Below is a small trained network, with its code and all its weights. Each question gives an input and a target symbol and asks what happens when units are switched off, that is, made to give their printed mean instead of their output.

import numpy as np


def w(rows, s, z=0):
    codes = np.array(rows[::2]) - 128.0
    scale = np.full(codes.shape[1], s)
    scale[-1] = z or s
    return codes * scale


def norm(h):
    return h / np.sqrt((h * h).mean(-1, keepdims=True) + 1e-5)


def softmax(a):
    e = np.exp(a - a.max(-1, keepdims=True))
    return e / e.sum(-1, keepdims=True)


def log_softmax(a):
    a = a - a.max(-1, keepdims=True)
    return a - np.log(np.exp(a).sum(-1, keepdims=True))


def net(x, mask):
    ids = ['ΘΛΞαβγζτφω'.index(c) for c in x.split()]
    T = len(ids)
    res = E[ids] + P[:T]
    u = 0
    for l in range(2):
        r = norm(res)
        for j in range(3):
            rows = slice(2 * j, 2 * j + 2)
            q, k, v = (r @ M[l][rows].T for M in (Q, K, V))
            z = softmax(np.where(np.tri(T) > 0, q @ k.T / 2**0.5, -1e9)) @ v
            o = O[l][rows]
            res = res + np.where(mask[u + j], z, o[:, -1]) @ o[:, :-1]
        u += 3
    return log_softmax(norm(res)[-1] @ U[:, :-1].T + U[:, -1])


Q, K, V, O = {}, {}, {}, {}
E = w([
[82,91,153,179,190],'Θ',
[138,149,113,201,143],'Λ',
[130,59,130,115,131],'Ξ',
[91,151,206,219,234],'α',
[131,129,135,79,131],'β',
[117,177,188,170,104],'γ',
[95,98,151,208,187],'ζ',
[64,129,182,159,166],'τ',
[132,100,104,223,177],'φ',
[40,100,16,3,158],'ω',
],0.014)
P = w([
[155,132,182,167,132],'0',
[178,139,233,127,197],'1',
[126,121,126,142,109],'2',
[188,157,214,91,204],'3',
[124,142,114,153,70],'4',
[179,163,183,57,217],'5',
[7,32,16,195,135],'6',
],0.012)
Q[0] = w([
[123,83,91,69,45],'0.h0',
[221,168,143,83,106],'0.h0',
[116,39,35,148,80],'0.h1',
[247,179,164,136,178],'0.h1',
[94,121,186,128,166],'0.h2',
[47,91,104,177,119],'0.h2',
],0.014)
K[0] = w([
[62,179,168,214,174],'0.h0',
[165,103,172,95,246],'0.h0',
[54,158,159,193,131],'0.h1',
[151,150,158,16,231],'0.h1',
[152,151,80,96,88],'0.h2',
[112,138,120,149,34],'0.h2',
],0.012)
V[0] = w([
[235,49,180,101,26],'0.h0',
[139,255,117,100,140],'0.h0',
[133,244,71,194,53],'0.h1',
[27,243,210,67,64],'0.h1',
[4,52,164,149,153],'0.h2',
[182,18,63,19,122],'0.h2',
],0.0097)
O[0] = w([
[230,84,43,67,183,106],'0.h0',
[184,186,236,154,109,82],'0.h0',
[220,201,214,111,113,61],'0.h1',
[165,2,227,147,82,120],'0.h1',
[59,109,92,120,95,208],'0.h2',
[127,159,155,106,192,1],'0.h2',
],0.011)
Q[1] = w([
[148,124,157,173,111],'1.h0',
[100,169,165,138,49],'1.h0',
[89,72,140,142,153],'1.h1',
[67,158,155,149,161],'1.h1',
[123,98,179,123,254],'1.h2',
[141,125,86,129,118],'1.h2',
],0.014)
K[1] = w([
[177,137,189,134,74],'1.h0',
[174,232,99,249,99],'1.h0',
[169,138,11,91,128],'1.h1',
[81,84,74,13,118],'1.h1',
[96,46,233,74,254],'1.h2',
[192,141,80,215,151],'1.h2',
],0.008)
V[1] = w([
[94,68,162,166,185],'1.h0',
[165,135,93,84,135],'1.h0',
[144,129,157,139,152],'1.h1',
[107,173,140,7,90],'1.h1',
[85,109,156,74,59],'1.h2',
[152,64,163,125,253],'1.h2',
],0.012)
O[1] = w([
[100,210,109,75,106,224],'1.h0',
[123,125,61,164,141,44],'1.h0',
[113,124,66,158,158,74],'1.h1',
[12,84,183,129,233,1],'1.h1',
[133,77,90,123,154,161],'1.h2',
[113,159,90,31,32,71],'1.h2',
],0.011,0.0066)
U = w([
[95,97,109,154,122,34],'Θ',
[195,138,183,170,192,254],'Λ',
[145,62,74,102,199,192],'Ξ',
[115,171,166,135,87,114],'α',
[173,155,134,69,80,172],'β',
[190,84,164,133,146,184],'γ',
[120,128,127,156,126,71],'ζ',
[111,4,146,166,79,71],'τ',
[106,218,105,194,141,81],'φ',
[94,142,203,97,201,218],'ω',
],0.011,0.005)

Each question gives the input, a string of symbols that net reads in full, and the target symbol t.
The units are the heads (2 rows each of Q, K, V and O). Each row of codes is followed by its name. A weight is (code - 128) times the scale printed after its matrix; where a second scale follows, it is the last column's (O and U).
mask holds one flag per head, layer by layer. A switched-off head (its flag False) gives its mean, the last column of its rows in O, instead of its output. The means were averaged over made-up inputs and are rounded, as every weight is.
A unit's drop is (log p(t) with every unit on - log p(t) with that unit switched off) / (log p(t) with every unit on - log p(t) with every unit switched off).
The circuit of an input: a set's keep is (log p(t) with only the set's units on - log p(t) with every unit switched off) / (log p(t) with every unit on - log p(t) with every unit switched off). Starting from all 6 units, units are removed one at a time, each time the one whose removal leaves the highest keep (on an exact tie, the one counted first), for as long as the keep stays at least 0.8.
circuit, biggest first: the units of the circuit, biggest drop first
which heads matter: for each layer, one digit per head in row order, 1 if its drop is at least 0.15 and else 0, layers parted by /
drop when u is switched off: that unit's drop, to one decimal
input Ξ φ τ ζ τ γ, target Ξ: circuit, biggest first	[0.h0]
input Λ φ Ξ τ Λ τ φ, target Λ: which heads matter	010 / 000
input ζ τ τ Θ ζ Λ, target Λ: circuit, biggest first	[0.h0, 1.h2, 0.h2]
input ω γ Λ Ξ Θ, target Λ: which heads matter	010 / 001
input φ φ β τ α Θ, target β: circuit, biggest first	[1.h2, 0.h0]
input Ξ β τ φ τ Λ, target β: which heads matter	001 / 001
input Λ Λ τ Θ ω φ, target ω: which heads matter	100 / 010
input φ φ ζ Ξ τ α, target Ξ: which heads matter	110 / 000
input γ τ ω Λ φ Λ, target ω: circuit, biggest first	[0.h0, 1.h1]
input τ τ τ Θ τ τ, target τ: which heads matter	011 / 001
input ζ τ φ τ β, target φ: which heads matter	010 / 001
input β φ τ Θ, target β: which heads matter	000 / 001
input τ φ τ ω, target ω: circuit, biggest first	[1.h1, 0.h2]
input τ Λ φ τ ζ, target φ: circuit, biggest first	[0.h1]
input β τ φ ω ω Θ, target ω: which heads matter	001 / 010
input β τ τ τ φ β β, target φ: drop when 1.h2 is switched off	0.1
input Ξ β τ, target Ξ: drop when 0.h0 is switched off	0.5
input τ α τ τ Ξ α α, target Ξ: drop when 0.h2 is switched off	0.1
